[[ -1  17  18   1]
 [  9  17  68 -16]
 [-43  16 -12  -5]
 [ 21   9  16  -5]]
->
[[-1 17]
 [ 9 17]]

[[-68  40]
 [ 31  13]
 [ 30 -12]]
->
[[-68  40]
 [ 31  13]]

[[ 43 -43   5  39 -75]
 [ 10  16 -75 -42 -29]]
->
[[ 43 -43]
 [ 10  16]]

[[ -3 -50]
 [-21 -22]
 [ 55 -57]
 [-68  37]]
->
[[ -3 -50]
 [-21 -22]]

[[ -9  69 -39 -14   0]
 [ 44   2  -1 -19  27]
 [ 14 -43  45 -46  -8]]
->
[[-9 69]
 [44  2]]

[[-17  72 -13  47  42]
 [-78 -15  15 -80 -12]
 [-23 -52   0  73 -55]
 [ 11  22 -34 -53  73]]
->
[[-17  72]
 [-78 -15]]

[[-77 -20]
 [-73 -55]
 [ 69 -23]
 [-14 -51]]
->
[[-77 -20]
 [-73 -55]]

[[ 27 -58  16  10 -79]
 [ -2  24   0   1  27]]
->
[[ 27 -58]
 [ -2  24]]
---
[[ 72  34  41 -45]
 [ 70  37  41 -46]
 [ 79  23  38 -37]
 [ 83  21  38 -32]]
->
[[34 41]
 [37 41]]

[[-24  -5  39]
 [ 24  13  64]
 [-17  26 -51]]
->
[[-5 39]
 [13 64]]

[[ -6 -21  20]
 [-12  27  -9]
 [  5 -80 -35]]
->
[[-21  20]
 [ 27  -9]]

[[-28 -28 -18  14]
 [ 38  39  36  -8]
 [-21 -19 -17 -26]
 [-45 -24 -54  44]
 [-80 -72 -62  -6]]
->
[[-28 -18]
 [ 39  36]]

[[ 69  23  42  -1]
 [ 30 -30   0 -78]]
->
[[ 23  42]
 [-30   0]]

[[ 46 -43  10  14]
 [ 41 -53   9 -38]
 [ 21  35 -14  81]]
->
[[-43  10]
 [-53   9]]

[[-57  46 -76]
 [ 36  28  72]
 [-56  61  49]]
->
[[ 46 -76]
 [ 28  72]]

[[ -3 -51  -8]
 [-66   0  14]
 [ 45 -11 -11]]
->
[[-51  -8]
 [  0  14]]

[[ 28  -4  -8]
 [ 51 -45  38]
 [ 15  57  29]
 [ 59 -46 -35]
 [-18 -34 -77]]
->
[[ -4  -8]
 [-45  38]]
---
[[-49 -25  28  29 -25 -29  42 -64  46 -36   6 -11]
 [-12 -19  -8 -12   7  64 -37 -32 -34  63  40  51]
 [ 16 -51  -1  14 -45 -27 -25 -24  29 -41 -18 -24]
 [ 74 -10  34  24  -7  34 -55  72  32   4  18  38]
 [ 47  26  -2 -20  36  58 -17  43 -31  51  37  54]
 [  2 -60 -27  -8 -41  19 -24 -50 -18   8  15  20]
 [-47 -35  16 -10 -28  11  -6 -82   2  -5   4  16]
 [-55 -11 -23 -11   5  41  49 -65 -37  49  53  32]]
->
[[-55 -11 -23 -11   5  41  49 -65 -37  49  53  32]
 [-49 -25  28  29 -25 -29  42 -64  46 -36   6 -11]
 [-47 -35  16 -10 -28  11  -6 -82   2  -5   4  16]
 [-12 -19  -8 -12   7  64 -37 -32 -34  63  40  51]
 [  2 -60 -27  -8 -41  19 -24 -50 -18   8  15  20]
 [ 16 -51  -1  14 -45 -27 -25 -24  29 -41 -18 -24]
 [ 47  26  -2 -20  36  58 -17  43 -31  51  37  54]
 [ 74 -10  34  24  -7  34 -55  72  32   4  18  38]]

[[ 62 -25  27 -23 -53 -19 -11  -8 -41 -55  20]
 [-14  53 -22 -13  40 -19   3  50  -2  37  38]
 [ 13 -15  77  14 -47  43 -27 -26 -16 -43 -13]
 [-20  42  12  72  48  -4 -21 -60 -32  -6 -22]
 [-45  41 -47  17  83 -27   0  30  30  56  11]
 [  0   7  34  -9 -13  57  21  28  24   9  -4]]
->
[[-45  41 -47  17  83 -27   0  30  30  56  11]
 [-20  42  12  72  48  -4 -21 -60 -32  -6 -22]
 [-14  53 -22 -13  40 -19   3  50  -2  37  38]
 [  0   7  34  -9 -13  57  21  28  24   9  -4]
 [ 13 -15  77  14 -47  43 -27 -26 -16 -43 -13]
 [ 62 -25  27 -23 -53 -19 -11  -8 -41 -55  20]]

[[-29 -12  -7 -16]
 [ -2  -6  -1  20]
 [ 81 -19  -8 -22]
 [  4  -9   4  17]
 [-48   0 -12  -3]
 [-22  52 -41  21]
 [-15 -19  54  -5]
 [-23  -1 -22 -10]
 [ 33 -15 -12   2]]
->
[[-48   0 -12  -3]
 [-29 -12  -7 -16]
 [-23  -1 -22 -10]
 [-22  52 -41  21]
 [-15 -19  54  -5]
 [ -2  -6  -1  20]
 [  4  -9   4  17]
 [ 33 -15 -12   2]
 [ 81 -19  -8 -22]]

[[ -7 -76  76]
 [-72  50  15]
 [  3  20 -29]
 [  6  23  22]
 [ -9 -44 -18]
 [ 11  52  55]]
->
[[-72  50  15]
 [ -9 -44 -18]
 [ -7 -76  76]
 [  3  20 -29]
 [  6  23  22]
 [ 11  52  55]]

[[  6  -3   7 -56 -59  35  20 -63  -2 -40 -56   7 -39  14]
 [ 61  41  69 -51 -32 -74  27 -55  76 -69 -46   0  32  -5]
 [-49 -40 -56   9  26   8 -20  16   8  22   9  29  -4  28]
 [ 27  31  27  20  13  31  44  19  80  24  22 -38  45 -38]]
->
[[-49 -40 -56   9  26   8 -20  16   8  22   9  29  -4  28]
 [  6  -3   7 -56 -59  35  20 -63  -2 -40 -56   7 -39  14]
 [ 27  31  27  20  13  31  44  19  80  24  22 -38  45 -38]
 [ 61  41  69 -51 -32 -74  27 -55  76 -69 -46   0  32  -5]]

[[  4  30   9 -24  -2  -2  29  67 -14  -7   5]
 [ -8  -1   2   3 -44 -10 -22 -22  65  11  10]
 [-39 -15 -38 -14 -14  -2  23  20  15  54  18]
 [-27 -20   5 -28  -1  24  13  28  15  30  33]]
->
[[-39 -15 -38 -14 -14  -2  23  20  15  54  18]
 [-27 -20   5 -28  -1  24  13  28  15  30  33]
 [ -8  -1   2   3 -44 -10 -22 -22  65  11  10]
 [  4  30   9 -24  -2  -2  29  67 -14  -7   5]]
